[-26   0   9 -67  56 -33 -62] ans = 9

[[  0   0 -20 -57]
 [ -7  20  67  64]] ans = 64

[ 58 -70  70 -36] ans = 58

[-11  61  11  -6 -28] ans = 11

[ 32 -53 -28  -2  38 -35] ans = 32

[[  2   4  25  30  -1 -12]
 [ -2  20 -29  21  -9  71]
 [  0  -9  13  -9   4 -29]] ans = 30

[64 16  2  0 11] ans = 16

[-16 -37 -68  37   8 -20  13] ans = 13

[48 50  1  0 -4] ans = 48
---
[ -3  15 -31  -9   2  32] yields 15
[1 9 2 3] yields 9
[3 5 1 7] yields 5
[84 86 11 40] yields 86
[ 24 192 208 203 252 167] yields 192
[192  58 214 130 200] yields 58
[220 250 195 202 113  14] yields 250
---
Input:
1,-5,-17,-3
-55,-63,5,24
Output: 1

Input:
-70,-32,-19,-23
7,4,-4,-28
Output: -70

Input:
3,-10,-7,-25,-39
-27,39,-52,22,-33
Output: 3

Input:
-53,-1,13,-15
23,-3,-16,-52
Output: -53

Input:
51,23,-57,-35,-41,26,24
-39,-10,-59,-13,-8,51,-12
Output: 51

Input:
29,-10,-48,-22,12,-1,-49
59,-27,-18,-52,47,11,-22
Output: 29
---
[[13 20 -5 39]
 [49 -4 54 29]] value 39

[-56  11 -28  50 -27] value -56

[[ 54 -51 -20  48   8]
 [  0  11 -57  44   8]
 [ 22  46   3 -60   2]] value 22

[[ 15  -5  72 -40]
 [-29  10 -70  41]] value -40

[[ -1 -28   3  52  -4  -9 -11]
 [-37   0  26  35 -48 -19  26]] value 26

[[ -4 -58 -12  11]
 [ 18 -19 -49  12]] value 11

[ 13 -63  46  48 -68  21] value -63

[[ 23 -38 -13  -7]
 [-10  -2  -7 -22]
 [  8 -21 -31 -70]] value -22
---
[[ -2  -3  -6  18  -2   0   6 -55   1  -1   0  13 -24  37]
 [ 28  22 -19  14  -5 -18 -16  14   9  -2  -7 -40  -1 -29]
 [-15   2   2  13   1 -14   5  28 -11   1  36  37   7  10]
 [-40  10   6   4  -3 -16  -5  -4   7  -6  23  -8  18  32]
 [ -6  36   6   9  -3  -1   1 -11 -15   4  15 -39  10   8]] Out: 28

[[  6  -4   3  -4  27  -9  14  26   2 -20  15 -23]
 [  5  -3  13  -4  -3   5   0   7   7 -22   4  17]
 [ 60 -31 -10 -50   2 -18  45  -6  29 -62  18   9]
 [ 20 -16  11 -14  45 -16 -28  -6 -34  -1  -9 -25]
 [ 20  -6   9 -12  20 -15 -17 -12 -31 -16   2  -9]
 [ -6  16   9  -1  -2  20  -6  23  16   6  -3  41]
 [ -4  11   7  -2   3  13  -2  21  12   1   1  25]
 [-49  11 -11  31 -16  27   7  24  37  51 -15   3]] Out: 5

[[-17  16  14 -32 -31 -24 -31 -35 -25 -15 -30  23]
 [ 14 -25  19  42 -30  14 -16  -2  36 -24  39  25]
 [-14  32  28   1  15 -48  20   2  11  60  45  14]
 [-14  12 -18 -27  27 -14   6   4 -32  13 -21 -23]
 [-48 -27 -59  18 -48  43 -27 -26  -6 -19 -35 -30]
 [ 21 -22 -25  29  24  29  34  37  21  12  23 -29]
 [ 20 -25  29  15 -44 -11 -39 -28  10 -31  22  41]] Out: 14

[[-13  11 -36  17 -34  32  46  10  16 -39  -8]
 [-35 -17  10 -28   7  -6  11   9 -23  -4   0]
 [-20  24 -29 -58  -9 -59 -29 -15   1 -24  48]
 [-22  18   3  -1  37  24  36  58 -49 -61  29]
 [-38 -24  39 -45  -7  14  19  23   7  32  26]] Out: -35

[[ 20 -60  25 -55  50  35 -20  27 -40  50  54 -65  25 -37 -20]
 [ 63   3 -52 -27  13 -51  49  60 -56 -12  19  30  61 -55 -56]
 [-51  32  60  46  30  58 -24 -54  65  32  32  31 -59  63  66]
 [-45  29  52  48  30  53 -10 -48  67  30  13  27 -54  57  64]
 [ 62 -29 -55 -43  25 -55  41  58 -66  22  32 -15  64 -61 -63]
 [ 33  36  51  47  32  52  40  -7  55  34  33  34  18  54  54]
 [-14 -59  36 -54  53  41 -38  -7  -4  53  53 -62 -10  -9   5]
 [ 40  52   3  45   6  -5  39  30  19  -9  -7  55  36  26  21]
 [ 25   2 -51 -38 -44 -52  23  13 -59 -38 -42  27  32 -57 -56]
 [ 22 -54  43 -44  52  41   5  21  20  50  52 -55  20  18  28]
 [ 28  62   5  57 -31  -8  40   5  35 -38 -48  68  22  34  36]] Out: 63

[[ -1 -15  -9   7   8  -6   4  -2  29 -18  -6]
 [ -8 -12 -22   4  -1   2   0  -8  37  11 -17]
 [ -5 -13 -15   9   4  -6   0  -6  35  -1 -12]
 [ -6  -4 -12   8  -1   0  -3  -7  19  15 -11]
 [  5 -18 -21  -1  -4 -14  -2  -2  53  -2  -7]
 [  2 -18 -15   8   4 -17  -1  -4  49  -9  -8]
 [ -1  -7 -13   4  -3  -4  -4  -6  26  12  -9]
 [ -5  -6 -24 -11 -10  -4   2   0  44  14 -14]
 [ -3  -2  -1   2   3  -6   3   1  11  -7  -3]
 [  4 -13 -17   0  -5  -4  -4  -5  33   8  -6]] Out: -8
---
[-123.12  175.73   22.16   71.52  150.64] Out: -123.12
[-0.055 -0.035 -0.100  0.188 -0.082] Out: -0.055
[ 0.179  0.101 -0.125  0.095  0.049] Out: 0.179
[-0.51  0.66  1.10 -1.66  1.52] Out: -0.51
[-14.7  13.2  -4.7  -5.8 -13.2] Out: -14.7
[ -6.40 -18.37 -13.99  -9.12  11.56] Out: -6.40
---
[46, 77, 19, 55, 45] result: 19
[7, 7, 4, 5, 1] result: 4
[418, 929, 895, 700, -654] result: 895
[5, 3, 2, 6, 7] result: 2
[6846, 7102, 8696, 7401, 2325] result: 8696
[2892, 4831, 6678, 8044, 5012] result: 6678
---
[[-48 -45 -64 -59 -63]
 [ 40  58  55  60  50]
 [ 37  39  47  46  42]] gives 37

[[  3  28   2 -17  13 -39]
 [ -3  22 -27  15  42 -21]
 [ 51   7  23 -11 -10 -50]] gives 51

[[ 41  21  -4  -3 -43  -3   4]
 [ 20   0  -4   0  46  31 -32]
 [  1  38 -66   3   5   5   3]] gives 1

[[ 11   5  20 -26]
 [  1   5   7   3]
 [-60 -39 -19 -42]] gives -60

[[  0   0   0   0   1   0  -1]
 [ 42 -34   5 -43 -14  45  -9]
 [-15  32  45  23   1  63  38]] gives -15

[[  7 -36 -31 -11  42  35  19]
 [  6 -29  -8   8  35  15   3]
 [ 10 -52 -29  -1  61  39  16]] gives 10
---
[ -7.8  -0.5  13.6   5.9 -14.8] Out: -7.8
[ 0.11 -0.09 -0.13 -0.07  0.09  0.04] Out: 0.11
[  3.6  14.7 -14.1   5.1 -10.3 -10.6  -9.8] Out: 3.6
[-0.11 -0.06  0.07 -0.15  0.10 -0.19] Out: -0.11
[ -1.3  -5.5   5.6 -13.1   5.4  14.7   4.8] Out: -1.3
[ 0.04  0.10  0.08  0.11 -0.12 -0.12] Out: 0.04
[  56.6  105.0  -77.1   79.5 -114.1  -44.9] Out: 56.6
[ -2.05  -6.71 -15.85  14.35   3.86  14.81  12.15] Out: -2.05
---
  33.8  -135.1   121.4    28.3   -45.5    87.9 => 28.3

 0.06   0.11  -0.18  -0.09   0.16 => -0.09

 0.5  -1.2  -0.5  -0.3  -0.9   1.0 => -0.3

 -21.5   -92.5  -198.0    84.0  -128.3   110.3  -183.1 => 84.0

 0.1   1.6   1.2  -0.9   0.0  -1.2   1.0 => -0.9

 11.4   -1.4   -4.1   16.7    6.8  -13.7    7.1 => 16.7

 0.14  -0.06  -0.10  -0.21  -0.15
 0.01   0.00  -0.03  -0.08   0.01
 0.03   0.07  -0.18  -0.14  -0.21
=> -0.21

 116.852    48.734   145.648  -121.927 => -121.927

 0.96  -1.47  -0.35   1.25  -0.21 => 1.25

-0.074  -0.090   0.098   0.075 => 0.075
